cols: ledu gupe Bib zif
[108 134  85 111] : R
[ 96 108 157 103] : J
[108 115 147 110] : E
[ 85  94 149  86] : H
[108 132  88 112] : G
[170 166  82 164] : V
[101 126  79 107] : M
[104 134  78 108] : Y
[108 115  96 124] : T
[103 129  82 109] : X
[175 170 130 188] : Q
[ 96 101 108  97] : B
loc: [147] | E, 3
col: [126 134 115] | gupe
loc: [109] | X, 4
asked: [170 166  82 164] | V

cols: posi purig Gero kam Fenor gabet ruza Nilig
[ 87 129 164 103 112  67 147 141] : vule
[ 98  94 144 155 144 162 127 161] : Pena
[144 129 164 103 112  67 148 141] : kaliz
rest: [112  67 148] | [141]
loc: [161] | Pena, 8
asked: [144 129 164 103 112  67 148 141] | kaliz

cols: nisa Kipun pusad laga
[133 160 116 166]  lusa
[100 148 118 110]  padab
[ 99 143 133 126]  fetap
[105 143 134 126]  nuku
col: [116 118 133] | pusad
rest: [143 134] | [126]
asked: [133 160 116 166] | lusa
col: [ 99 105] | nisa
loc: [100] | padab, 1
loc: [110] | padab, 4
col: [166 110 126] | laga

cols: zarur mok semig takol ziv lipin
[107 105 122 150 102 178]  Mani
[127 131 111 164  99 145]  gaki
[115 132 102 143 109 173]  dapi
[135 137 119 154 123 167]  Fot
[167 145 147 157 146 175]  Regi
[133 130 104 134 108 149]  kot
[104 114 107 130  81 160]  pid
rest: [105 122] | [150 102 178]
rest: [145 147 157 146] | [175]
col: [102  99] | ziv
asked: [167 145 147 157 146 175] | Regi

cols: Bal fezod Gevu gabed megav vis
[ 74 129 157 142 141 144] = dup
[176 125  97 115 123 121] = mef
[ 74 129 157 142 141 131] = Vir
asked: [176 125  97 115 123 121] | mef
col: [115 142] | gabed
asked: [ 74 129 157 142 141 144] | dup

cols: Tib Vak bida dufig fonar gusu befa Turok
[118  80  86 102 156 116 166 130] = pil
[118  80  86 102 157 116 166 130] = gadot
[124 110  66 135 155 119 169 168] = fifov
loc: [157] | gadot, 5
rest: [156 116] | [166 130]

cols: Tul gebek favo zolu Tipim Gepuz
[146 152 154 187 119 122]  Bef
[146 151 154 187 119 100]  sef
[170 174 154 186 119 116]  takad
loc: [174] | takad, 2
col: [187 186] | zolu
rest: [154 186] | [119 116]
col: [152 151] | gebek
rest: [146 152 154 187 119] | [122]

cols: Muzuk mig penun gomog fumep
[169 124 103  72  92] -> tob
[182  79 114  87 182] -> sutop
[101  94  83 112 183] -> gunu
[181 185 108  76 153] -> kekaz
[129  81 137  70 169] -> lerib
[130 162 113 108 146] -> Zurig
[130 161 113  71 169] -> Fefar
col: [114  83 108 137 113 113] | penun
rest: [124 103] | [72 92]
col: [182 101 181] | Muzuk
col: [79 94] | mig
rest: [ 79 114] | [ 87 182]
rest: [130 161 113] | [ 71 169]
col: [129 130 130] | Muzuk

cols: Bup zof kunep notip tem nosum
[119 139 145 155 144 139]  vif
[135 125 154 157 117 146]  dofad
[120 134 162 161 142 140]  funak
[138 128 164 172 143 165]  Nufes
[131 130 164 165 104 176]  vogel
asked: [135 125 154 157 117 146] | dofad
loc: [146] | dofad, 6
col: [135 120 138] | Bup
loc: [142] | funak, 5
rest: [131 130 164 165 104] | [176]

cols: Bava Dupud sodu kome zop
[164 152 135 135 170] = Vedam
[152 139 134 135 170] = pode
[152 138 148 139 175] = somuz
col: [152 139] | Dupud
asked: [152 139 134 135 170] | pode
rest: [152 138] | [148 139 175]
col: [135 135] | kome
asked: [152 138 148 139 175] | somuz
asked: [164 152 135 135 170] | Vedam
rest: [138 148 139] | [175]

cols: Saz vozo dus voda kolup dok gozo nudum papu zuz
[126  97  97 133 127 142 107  96 119 127] = lek
[105 119  97 106 122 105 136  99 129 118] = kar
[129 189 134  87 139  92 129 148 133 131] = Kure
[126 189 119 107 139  93 139 148 134 136] = gedel
[146 132 109  70 117 142 119  97 124 124] = Vom
[129 189 134  87 126  92 129 148 133 131] = gif
[131  96 115  80 122 110 114  93 124 137] = ziba
[125 113 139 164 117  99 116 120 134 129] = koso
[149 132 109  70 117 142 119  98 129 124] = sof
[149 128 126  91 120 134 122 142 123 118] = peted
[121 113 139 164 135 118 141 135 122 122] = pupit
[111 187 123 115 117 106 125 148 127 142] = Gotob
rest: [ 99 129] | [118]
rest: [189 134  87 139  92] | [129 148 133 131]
asked: [149 128 126  91 120 134 122 142 123 118] | peted
asked: [121 113 139 164 135 118 141 135 122 122] | pupit
asked: [126  97  97 133 127 142 107  96 119 127] | lek

cols: Tol Dabem lef vele
[123 144 174 135] : Zud
[149 110 108 135] : zadap
[121 140 166 134] : vatet
[145 145 185 144] : Mik
[136 118 110 133] : gidos
[139 131 150 138] : sotup
[145 125 141 140] : dabus
[ 87 133  68 114] : nom
[128 111  87 127] : Suto
[ 97 120 112 138] : vagu
[ 98 120 112 123] : sesu
rest: [ 98 120 112] | [123]
asked: [136 118 110 133] | gidos
col: [145  87 128] | Tol
loc: [134] | vatet, 4
rest: [139 131 150] | [138]
asked: [ 87 133  68 114] | nom
asked: [ 97 120 112 138] | vagu

cols: nevi zufa Fiz sunaz Ferof rodiv buvek pano Fon gad
[ 95 162 166  96 169  91 118 108 118 130] = Devi
[189 153  97 116 145 103 133 146 126 132] = Duben
[172  92 125 107 145 131 133 146 129 147] = fil
[ 95 123 166  96 169  91  97  83 133 139] = nagug
[ 95 123 166  96 169  91 118 108 118 130] = Lege
[189 153  97 116 145 130 133 146 126 132] = kugev
asked: [ 95 123 166  96 169  91 118 108 118 130] | Lege
asked: [ 95 162 166  96 169  91 118 108 118 130] | Devi
col: [153  92 123 123 153] | zufa
rest: [145 130 133] | [146 126 132]
rest: [125 107 145 131 133] | [146 129 147]

cols: Panul kan Soped Doka ziras vut
[126 103 131 104 115 110]  meni
[132 111 123 125 107 111]  mokun
[150 134 139 142 170 158]  figat
[120 130 128 129 142 131]  butet
[120 130 128 129 107 159]  Puf
[176 110 135 120 126 142]  nup
[ 87 109 108 125 130  97]  dom
col: [142 107 126] | ziras
loc: [109] | dom, 2

cols: butub Subi fam lirez ruve vosi Rik zap
[162 114 142 157 162 152 163 152]  toz
[ 68 111  87 133  77  77 146 138]  rabuf
[160  65  94 146 152 149 160 146]  pegu
[ 66 142  94 146 152 148 160 141]  gena
[ 94 148 116 138 102  92 170 142]  ran
[ 96  92  83 149 113  93 161 150]  kuv
col: [114 111  65 142 148] | Subi
loc: [102] | ran, 5
col: [162  68 160  66] | butub
asked: [ 96  92  83 149 113  93 161 150] | kuv
rest: [ 94 146 152 149 160] | [146]

cols: las ved goka fose mitad
[ 97 108  85 131 155] : Dazuk
[146 165 133 140 115] : sil
[ 79 102 102 117 153] : zove
[122 167  81 128 111] : vazer
[ 94  86  80 132 159] : mibir
[ 89 161  92 159 107] : papon
[ 84 109  91 106 139] : rupoz
[116 123 141 108 154] : Dep
[ 97 108  85 131 119] : fefab
loc: [153] | zove, 5
col: [128 132] | fose
col: [108 165 102 167  86] | ved
asked: [ 84 109  91 106 139] | rupoz
loc: [154] | Dep, 5
col: [115 153 111 159 107] | mitad
col: [102  81  80] | goka

cols: bim gul Mur kog Lof Dipuf tive Lotil tos
[ 91 127 182 134 133 178 133 127 140] : konu
[ 98 102  80 102 146 123 141 184  99] : fimi
[156 102  80 101  94 106 101 128 121] : led
rest: [ 80 101  94 106 101] | [128 121]
rest: [102  80 101] | [ 94 106 101 128 121]
col: [133 146] | Lof
loc: [128] | led, 8

cols: Fimap roniz baga noneg vigod
[150 181  87 147 181] : kora
[183 129 181 108 127] : gudi
[128 118  77 118 187] : Vimov
[125  69 135 175  90] : Roso
[150 181  87  75 181] : leg
[136 119 134 175 172] : Tebon
rest: [134 175] | [172]
rest: [ 77 118] | [187]
col: [187  90 181] | vigod
col: [128 125 150 136] | Fimap
rest: [118  77] | [118 187]
col: [150 183 128 125 150] | Fimap
rest: [135 175] | [90]

